Below is a small trained network, with its code and all its weights. Each question gives an input and a target symbol and asks what happens when units are switched off, that is, made to give their printed mean instead of their output.

import numpy as np


def w(rows, s, z=0):
    codes = np.array(rows[::2]) - 128.0
    scale = np.full(codes.shape[1], s)
    scale[-1] = z or s
    return codes * scale


def f(y):
    return y / 2 * (1 + np.tanh(0.7978845608 * (y + 0.044715 * y**3)))


def softmax(a):
    e = np.exp(a - a.max(-1, keepdims=True))
    return e / e.sum(-1, keepdims=True)


def log_softmax(a):
    a = a - a.max(-1, keepdims=True)
    return a - np.log(np.exp(a).sum(-1, keepdims=True))


def net(x, mask):
    ids = ['ΔΣΨμξτ'.index(c) for c in x.split()]
    T = len(ids)
    res = E[ids] + P[:T]
    r = res
    for j in range(2):
        rows = slice(4 * j, 4 * j + 4)
        q, k, v = (r @ M[0][rows].T for M in (Q, K, V))
        z = softmax(np.where(np.tri(T) > 0, q @ k.T / 4**0.5, -1e9)) @ v
        o = O[0][rows]
        res = res + np.where(mask[j], z, o[:, -1]) @ o[:, :-1]
    y = f(res @ A[0][:, :-1].T + A[0][:, -1])
    res = res + np.where(mask[2:18], y, B[0][:, -1]) @ B[0][:, :-1]
    return log_softmax(res[-1] @ U[:, :-1].T + U[:, -1])


Q, K, V, O, A, B = {}, {}, {}, {}, {}, {}
E = w([
[176,227,202],'Δ',
[174,93,10],'Σ',
[154,209,135],'Ψ',
[89,80,127],'μ',
[218,92,184],'ξ',
[198,154,39],'τ',
],0.013)
P = w([
[254,98,120],'0',
[188,102,129],'1',
[160,102,133],'2',
[144,105,134],'3',
[132,104,135],'4',
[120,108,136],'5',
[112,108,131],'6',
[103,110,131],'7',
[95,112,128],'8',
[89,110,126],'9',
[82,115,126],'10',
[71,120,125],'11',
[60,127,123],'12',
[87,102,131],'13',
],0.0078)
Q[0] = w([
[154,58,104],'h1',
[77,100,71],'h1',
[73,127,231],'h1',
[126,129,142],'h1',
[77,108,246],'h2',
[143,144,116],'h2',
[124,152,174],'h2',
[148,62,2],'h2',
],0.016)
K[0] = w([
[117,147,66],'h1',
[78,106,88],'h1',
[170,14,152],'h1',
[135,119,133],'h1',
[225,116,143],'h2',
[113,119,144],'h2',
[157,105,174],'h2',
[45,184,4],'h2',
],0.017)
V[0] = w([
[250,201,56],'h1',
[181,95,127],'h1',
[148,139,77],'h1',
[145,184,73],'h1',
[140,155,157],'h2',
[160,113,255],'h2',
[136,113,167],'h2',
[138,35,212],'h2',
],0.012)
O[0] = w([
[8,209,13,249],'h1',
[119,80,65,165],'h1',
[125,158,73,164],'h1',
[89,209,98,166],'h1',
[136,174,151,119],'h2',
[44,253,100,91],'h2',
[94,162,111,117],'h2',
[2,158,34,106],'h2',
],0.0093,0.014)
A[0] = w([
[69,36,214,126],'n1',
[185,121,132,131],'n2',
[184,241,214,3],'n3',
[153,146,187,176],'n4',
[185,152,118,140],'n5',
[159,139,118,125],'n6',
[65,156,123,186],'n7',
[102,102,172,138],'n8',
[158,140,157,129],'n9',
[62,130,67,200],'n10',
[29,92,114,161],'n11',
[130,157,111,133],'n12',
[143,171,63,38],'n13',
[114,143,88,113],'n14',
[43,146,179,124],'n15',
[243,253,135,158],'n16',
],0.012,0.0054)
B[0] = w([
[93,10,118,136],'n1',
[95,120,128,128],'n2',
[173,110,3,133],'n3',
[85,139,107,126],'n4',
[87,115,121,135],'n5',
[110,122,121,133],'n6',
[117,155,148,184],'n7',
[120,79,105,127],'n8',
[110,105,96,123],'n9',
[139,206,155,250],'n10',
[207,112,136,178],'n11',
[112,118,138,159],'n12',
[106,26,98,207],'n13',
[114,124,113,186],'n14',
[152,75,73,145],'n15',
[63,118,215,150],'n16',
],0.027,0.024)
U = w([
[149,31,2,9],'Δ',
[126,93,149,254],'Σ',
[57,148,225,94],'Ψ',
[78,116,134,87],'μ',
[10,129,48,127],'ξ',
[131,210,119,182],'τ',
],0.0061,0.0052)

Each question gives the input, a string of symbols that net reads in full, and the target symbol t.
The units are the heads (4 rows each of Q, K, V and O) and the neurons (one row each of A and B). Each row of codes is followed by its name. A weight is (code - 128) times the scale printed after its matrix; where a second scale follows, it is the last column's (O, A, B and U).
mask holds one flag per unit, heads first, then neurons. A switched-off unit (its flag False) gives its mean, the last column of its rows in O or B, instead of its output. The means were averaged over made-up inputs and are rounded, as every weight is.
A unit's drop is (log p(t) with every unit on - log p(t) with that unit switched off) / (log p(t) with every unit on - log p(t) with every unit switched off).
The circuit of an input: a set's keep is (log p(t) with only the set's units on - log p(t) with every unit switched off) / (log p(t) with every unit on - log p(t) with every unit switched off). Starting from the 12 units with the biggest drops (on a tie, the unit counted first), units are removed one at a time, each time the one whose removal leaves the highest keep (on an exact tie, the one counted first), for as long as the keep stays at least 0.8.
circuit, biggest first: the units of the circuit, biggest drop first
k most important neurons: the k neurons with the biggest drops, biggest first
drop of u: that unit's drop, to one decimal
input Σ μ Ψ τ Ψ Ψ τ, target Ψ: circuit, biggest first : (n16, h1, h2)
input μ τ μ μ τ, target τ: most important neuron : (n10)
input Σ Σ Ψ, target Ψ: circuit, biggest first : (n16, h2)
input μ ξ τ τ τ τ τ τ μ Σ Σ, target Δ: 3 most important neurons : (n7, n16, n10)
input Ψ τ τ, target ξ: 2 most important neurons : (n11, n13)
input τ μ μ τ τ μ μ τ, target τ: circuit, biggest first : (n10, h2)
input μ τ μ μ, target Δ: circuit, biggest first : (h1, n10)
input τ τ τ τ τ τ τ τ μ τ Δ, target ξ: 2 most important neurons : (n3, n15)
input τ τ Δ τ μ τ τ ξ Ψ τ τ Σ Ψ, target τ: 3 most important neurons : (n10, n11, n7)
input τ τ Δ, target ξ: 4 most important neurons : (n3, n16, n15, n13)
input τ Σ Ψ τ τ Δ τ τ μ μ, target Σ: circuit, biggest first : (n13, h2, h1, n10)
input τ μ μ τ Δ τ μ μ Ψ, target Ψ: 2 most important neurons : (n16, n13)
input μ τ τ, target ξ: 2 most important neurons : (n13, n11)
input τ μ τ τ τ Δ τ Δ ξ ξ Δ ξ τ μ, target Σ: 4 most important neurons : (n13, n10, n15, n14)
input τ Σ τ ξ τ μ, target τ: drop of n16 : 0.1
input Δ μ τ μ τ τ τ τ τ τ τ τ Σ, target Δ: drop of n11 : -0.2
input Δ ξ ξ τ τ μ τ τ τ τ Δ, target τ: drop of n7 : 1.0
input μ τ τ μ τ τ μ, target Δ: drop of n10 : 1.6
